Below is a small trained network, with its code and all its weights. Each question gives an input and a class and asks what happens when units are switched off, that is, made to give their printed mean instead of their output.

import numpy as np


def w(rows, s, z=0):
    codes = np.array(rows[::2]) - 128.0
    scale = np.full(codes.shape[1], s)
    scale[-1] = z or s
    return codes * scale


def norm(h):
    return h / np.sqrt((h * h).mean(-1, keepdims=True) + 1e-5)


def f(y):
    return y / 2 * (1 + np.tanh(0.7978845608 * (y + 0.044715 * y**3)))


def log_softmax(a):
    a = a - a.max(-1, keepdims=True)
    return a - np.log(np.exp(a).sum(-1, keepdims=True))


def net(x, mask):
    res = np.array(x, float).reshape(1, 6) / 4 @ E
    u = 0
    for l in range(2):
        y = f(norm(res) @ A[l][:, :-1].T + A[l][:, -1])
        res = res + np.where(mask[u : u + 15], y, B[l][:, -1]) @ B[l][:, :-1]
        u += 15
    return log_softmax(norm(res)[-1] @ U[:, :-1].T + U[:, -1])


A, B = {}, {}
E = w([
[113,152,217,107,197,174,137,151,198],'x0',
[125,135,130,126,133,126,123,118,123],'x1',
[174,89,131,218,100,238,184,121,47],'x2',
[191,52,81,174,180,148,115,211,168],'x3',
[117,105,102,145,77,211,57,89,199],'x4',
[82,100,140,17,133,161,105,255,103],'x5',
],0.0047)
A[0] = w([
[88,87,190,172,187,150,151,168,217,136],'L0N0',
[89,178,115,125,107,103,151,73,128,205],'L0N1',
[137,169,141,122,202,117,217,158,137,112],'L0N2',
[155,122,177,170,134,162,154,103,121,24],'L0N3',
[92,87,141,164,158,153,165,108,106,124],'L0N4',
[74,146,188,88,26,153,167,78,122,184],'L0N5',
[117,89,82,27,122,174,145,166,114,57],'L0N6',
[173,107,125,160,100,91,212,68,172,108],'L0N7',
[144,169,143,122,134,65,199,140,28,253],'L0N8',
[157,89,1,139,183,144,65,144,107,247],'L0N9',
[123,144,98,99,87,143,93,113,194,115],'L0N10',
[150,111,55,123,77,58,137,135,86,26],'L0N11',
[121,154,124,55,115,180,93,178,76,105],'L0N12',
[204,115,134,183,160,129,91,183,154,137],'L0N13',
[148,168,84,47,131,54,108,122,181,140],'L0N14',
],0.0068,0.0016)
B[0] = w([
[128,181,164,151,77,93,154,107,112,241],'L0N0',
[108,143,111,127,178,78,119,122,170,200],'L0N1',
[63,98,174,150,94,113,111,166,178,198],'L0N2',
[121,126,123,68,137,143,114,98,92,155],'L0N3',
[98,140,94,155,119,115,139,133,80,147],'L0N4',
[162,200,101,147,148,104,154,194,163,226],'L0N5',
[149,161,114,45,119,87,150,41,142,214],'L0N6',
[153,89,158,49,145,91,167,96,148,191],'L0N7',
[88,109,112,141,142,134,170,181,173,246],'L0N8',
[98,201,145,129,116,100,156,143,123,248],'L0N9',
[110,99,110,134,84,185,96,174,112,186],'L0N10',
[84,138,181,152,1,117,106,125,139,175],'L0N11',
[182,118,111,132,156,106,171,27,118,212],'L0N12',
[131,187,85,90,166,83,115,140,134,207],'L0N13',
[124,77,138,184,177,178,82,129,75,253],'L0N14',
],0.0071,0.0038)
A[1] = w([
[120,154,108,116,64,206,85,100,171,130],'L1N0',
[134,157,127,141,112,194,157,107,103,68],'L1N1',
[126,108,141,66,161,124,154,90,145,197],'L1N2',
[122,182,112,157,162,136,239,139,136,203],'L1N3',
[163,111,132,193,139,88,118,84,161,95],'L1N4',
[131,131,127,65,87,163,148,177,69,233],'L1N5',
[94,140,121,129,158,42,57,131,182,191],'L1N6',
[137,153,101,130,131,156,98,71,157,62],'L1N7',
[137,84,158,95,115,133,103,123,183,42],'L1N8',
[89,197,150,130,88,86,99,97,153,95],'L1N9',
[88,115,128,152,65,158,189,109,99,230],'L1N10',
[109,113,149,152,162,135,173,117,112,5],'L1N11',
[118,202,67,88,111,120,140,152,175,175],'L1N12',
[162,76,155,102,175,129,73,109,126,183],'L1N13',
[175,171,254,133,175,181,172,132,184,119],'L1N14',
],0.0081,0.0014)
B[1] = w([
[39,116,190,104,177,74,238,211,150,178],'L1N0',
[141,80,161,120,176,166,74,168,141,143],'L1N1',
[216,82,86,174,94,160,224,102,157,171],'L1N2',
[154,134,111,111,182,229,89,132,164,241],'L1N3',
[127,111,157,23,146,97,205,97,105,156],'L1N4',
[162,80,188,111,155,79,124,10,148,167],'L1N5',
[206,101,135,133,119,239,114,123,106,254],'L1N6',
[131,68,134,99,151,132,184,183,166,153],'L1N7',
[121,66,156,81,96,109,145,98,97,131],'L1N8',
[136,134,112,100,134,128,87,174,50,202],'L1N9',
[111,128,158,93,119,94,3,137,138,164],'L1N10',
[138,44,163,82,101,147,67,165,115,135],'L1N11',
[131,151,108,242,140,123,176,120,144,218],'L1N12',
[133,172,118,150,134,159,111,73,97,138],'L1N13',
[92,140,56,149,6,31,80,88,56,232],'L1N14',
],0.0058,0.0067)
U = w([
[196,107,127,43,140,87,231,2,170,127],'0',
[164,251,77,187,166,158,127,173,138,248],'1',
[54,175,168,157,4,55,78,122,81,82],'2',
[29,62,198,135,162,115,211,217,199,114],'3',
[142,96,176,105,188,233,15,106,94,3],'4',
],0.0083,0.0023)

Each question gives the input, the list of numbers given to net, and the class t.
The units are the neurons (one row each of A and B). Each row of codes is followed by its name. A weight is (code - 128) times the scale printed after its matrix; where a second scale follows, it is the last column's (A, B and U).
mask holds one flag per neuron, layer by layer. A switched-off neuron (its flag False) gives its mean, the last column of its row in B, instead of its output. The means were averaged over made-up inputs and are rounded, as every weight is.
A unit's drop is (log p(t) with every unit on - log p(t) with that unit switched off) / (log p(t) with every unit on - log p(t) with every unit switched off).
The circuit of an input: a set's keep is (log p(t) with only the set's units on - log p(t) with every unit switched off) / (log p(t) with every unit on - log p(t) with every unit switched off). Starting from the 12 units with the biggest drops (on a tie, the unit counted first), units are removed one at a time, each time the one whose removal leaves the highest keep (on an exact tie, the one counted first), for as long as the keep stays at least 0.8.
units of the circuit, in order: the units of the circuit, biggest drop first
most important unit: the unit with the biggest drop
top k neurons: the k neurons with the biggest drops, biggest first
k most important neurons of layer l: the k neurons of layer l with the biggest drops, biggest first
input [-5,7,-6,-3,3,0], class 4: 3 most important neurons of layer 1 -> [L1N6, L1N14, L1N12]
input [-5,-4,5,-6,1,-2], class 1: 3 most important neurons of layer 0 -> [L0N5, L0N14, L0N1]
input [-4,-1,-8,-5,-2,-6], class 4: most important unit -> L0N14
input [8,-6,-5,6,8,4], class 2: units of the circuit, in order -> [L0N0, L1N14]
input [1,3,8,1,-8,-5], class 3: units of the circuit, in order -> [L0N8, L0N2]
input [-3,7,-8,5,-1,-3], class 4: units of the circuit, in order -> [L0N14, L1N6]
input [-5,0,0,-8,-8,0], class 1: units of the circuit, in order -> [L0N5, L1N3, L0N8]
input [-4,-1,-7,-4,-3,1], class 4: top 2 neurons -> [L0N14, L1N6]
input [1,1,2,-2,7,8], class 0: units of the circuit, in order -> [L0N6, L0N12]
input [4,-3,-3,-2,8,8], class 0: top 2 neurons -> [L0N6, L0N12]
input [-4,5,8,-5,7,-8], class 0: top 4 neurons -> [L0N7, L1N4, L0N14, L1N6]
input [6,5,0,0,7,2], class 3: top 2 neurons -> [L1N0, L0N10]
input [-8,-3,-2,-8,-1,1], class 1: top 2 neurons -> [L0N5, L0N1]
input [-7,-1,7,0,-2,8], class 0: units of the circuit, in order -> [L1N5]
input [-8,0,4,5,-6,-6], class 2: units of the circuit, in order -> [L0N11, L1N10]
input [1,-6,4,-7,-6,7], class 0: 2 most important neurons of layer 0 -> [L0N12, L0N6]
input [-6,8,0,-2,0,6], class 0: 2 most important neurons of layer 0 -> [L0N6, L0N12]
input [8,-7,-7,5,-3,1], class 2: top 3 neurons -> [L0N0, L1N14, L1N3]
input [5,8,-4,0,-8,-2], class 3: top 2 neurons -> [L0N8, L0N2]
input [0,-3,-7,8,-1,6], class 1: most important unit -> L0N9
input [-7,-3,6,5,5,0], class 2: 3 most important neurons of layer 1 -> [L1N6, L1N10, L1N3]
input [1,5,-3,-8,8,-6], class 1: top 4 neurons -> [L0N5, L0N1, L0N12, L1N9]
input [6,-4,-3,-5,-2,1], class 2: top 2 neurons -> [L1N14, L0N13]
input [4,1,-6,-6,-4,1], class 1: top 2 neurons -> [L0N5, L1N5]
input [6,2,7,0,5,-5], class 4: top 2 neurons -> [L1N1, L0N4]
input [2,-3,-8,4,8,-4], class 3: units of the circuit, in order -> [L1N0, L0N10]
input [-6,-7,8,1,8,-2], class 3: top 3 neurons -> [L1N0, L1N14, L1N6]
input [7,2,-8,-4,-7,-3], class 4: top 2 neurons -> [L0N14, L1N6]
